Below are the code and all the weights of a small trained network. Each question names an input and a class and asks about switching units off, where a switched-off unit gives its printed mean instead of its output.

import numpy as np


def w(rows, s, z=0):
    codes = np.array(rows[::2]) - 128.0
    scale = np.full(codes.shape[1], s)
    scale[-1] = z or s
    return codes * scale


def norm(h):
    return h / np.sqrt((h * h).mean(-1, keepdims=True) + 1e-5)


def f(y):
    return y / 2 * (1 + np.tanh(0.7978845608 * (y + 0.044715 * y**3)))


def log_softmax(a):
    a = a - a.max(-1, keepdims=True)
    return a - np.log(np.exp(a).sum(-1, keepdims=True))


def net(x, mask):
    res = np.array(x, float).reshape(1, 6) / 4 @ E
    u = 0
    for l in range(4):
        y = f(norm(res) @ A[l][:, :-1].T + A[l][:, -1])
        res = res + np.where(mask[u : u + 4], y, B[l][:, -1]) @ B[l][:, :-1]
        u += 4
    return log_softmax(norm(res)[-1] @ U[:, :-1].T + U[:, -1])


A, B = {}, {}
E = w([
[144,92,99,57,97,112,145],'x0',
[59,120,133,44,187,187,118],'x1',
[116,111,166,91,185,144,108],'x2',
[218,211,114,113,142,86,70],'x3',
[118,98,110,118,112,2,19],'x4',
[35,120,112,157,131,158,94],'x5',
],0.0069)
A[0] = w([
[184,123,154,181,72,165,134,106],'L0N0',
[63,218,99,124,77,186,239,215],'L0N1',
[151,90,86,112,91,27,107,3],'L0N2',
[172,253,90,210,134,102,116,88],'L0N3',
],0.0076,0.0013)
B[0] = w([
[65,165,172,65,140,103,112,167],'L0N0',
[189,17,129,234,155,213,122,253],'L0N1',
[144,255,75,121,40,124,80,204],'L0N2',
[157,188,83,107,65,74,33,214],'L0N3',
],0.0079,0.0048)
A[1] = w([
[110,238,207,179,94,152,101,77],'L1N0',
[233,163,120,38,125,148,253,62],'L1N1',
[228,131,101,15,166,137,209,29],'L1N2',
[101,165,179,139,51,29,153,5],'L1N3',
],0.0059,0.0029)
B[1] = w([
[183,174,141,128,126,158,136,254],'L1N0',
[135,82,154,143,252,169,132,250],'L1N1',
[186,76,77,181,188,199,176,208],'L1N2',
[127,132,83,161,127,135,58,251],'L1N3',
],0.012,0.00078)
A[2] = w([
[144,132,39,19,239,203,243,122],'L2N0',
[247,158,146,2,127,23,94,251],'L2N1',
[9,34,245,74,135,115,11,130],'L2N2',
[58,19,110,102,149,65,127,116],'L2N3',
],0.0052,0.0031)
B[2] = w([
[159,123,137,124,51,156,7,195],'L2N0',
[149,183,104,179,92,110,86,254],'L2N1',
[87,170,136,100,122,105,215,209],'L2N2',
[209,200,137,36,170,154,165,163],'L2N3',
],0.012,0.0049)
A[3] = w([
[176,70,225,69,146,36,91,4],'L3N0',
[208,30,127,68,167,100,64,39],'L3N1',
[254,189,124,86,133,119,84,229],'L3N2',
[195,189,242,152,137,136,128,118],'L3N3',
],0.0074,0.0028)
B[3] = w([
[159,18,1,74,138,163,101,112],'L3N0',
[86,27,78,190,131,195,151,141],'L3N1',
[124,142,105,128,62,80,62,255],'L3N2',
[30,204,171,68,167,144,56,158],'L3N3',
],0.0093,0.0062)
U = w([
[43,177,223,40,129,91,254,24],'0',
[158,245,160,125,25,48,52,253],'1',
[150,17,198,181,123,238,130,47],'2',
],0.0087,0.002)

Each question gives the input, the list of numbers given to net, and the class t.
The units are the neurons (one row each of A and B). Each row of codes is followed by its name. A weight is (code - 128) times the scale printed after its matrix; where a second scale follows, it is the last column's (A, B and U).
mask holds one flag per neuron, layer by layer. A switched-off neuron (its flag False) gives its mean, the last column of its row in B, instead of its output. The means were averaged over made-up inputs and are rounded, as every weight is.
A unit's drop is (log p(t) with every unit on - log p(t) with that unit switched off) / (log p(t) with every unit on - log p(t) with every unit switched off).
The circuit of an input: a set's keep is (log p(t) with only the set's units on - log p(t) with every unit switched off) / (log p(t) with every unit on - log p(t) with every unit switched off). Starting from the 12 units with the biggest drops (on a tie, the unit counted first), units are removed one at a time, each time the one whose removal leaves the highest keep (on an exact tie, the one counted first), for as long as the keep stays at least 0.8.
circuit, biggest first: the units of the circuit, biggest drop first
unit that matters most: the unit with the biggest drop
top k neurons: the k neurons with the biggest drops, biggest first
top k neurons in layer l: the k neurons of layer l with the biggest drops, biggest first
drop of u: that unit's drop, to one decimal
input [-7,-1,-1,0,-8,1], class 2: unit that matters most -> L0N1
input [-1,8,0,3,7,4], class 0: circuit, biggest first -> L2N2, L0N3, L2N0
input [-5,8,1,-1,-2,2], class 2: top 3 neurons -> L0N1, L0N0, L2N0
input [3,8,-2,3,2,3], class 0: circuit, biggest first -> L2N2, L0N2
input [-6,8,6,4,-1,-8], class 2: circuit, biggest first -> L1N2, L0N2
input [5,3,6,1,3,4], class 0: circuit, biggest first -> L2N2, L0N3
input [6,3,4,-1,2,-4], class 2: top 2 neurons -> L1N2, L0N3
input [0,-8,-4,-8,-2,3], class 2: top 2 neurons -> L0N1, L2N2
input [-3,-2,8,-2,-4,0], class 0: top 3 neurons -> L1N2, L3N3, L3N1
input [-1,3,0,-8,-1,6], class 0: top 3 neurons in layer 1 -> L1N2, L1N0, L1N1
input [-3,1,5,-4,7,1], class 0: top 2 neurons -> L2N2, L0N3
input [-3,2,7,0,7,4], class 0: drop of L2N2 -> 0.5
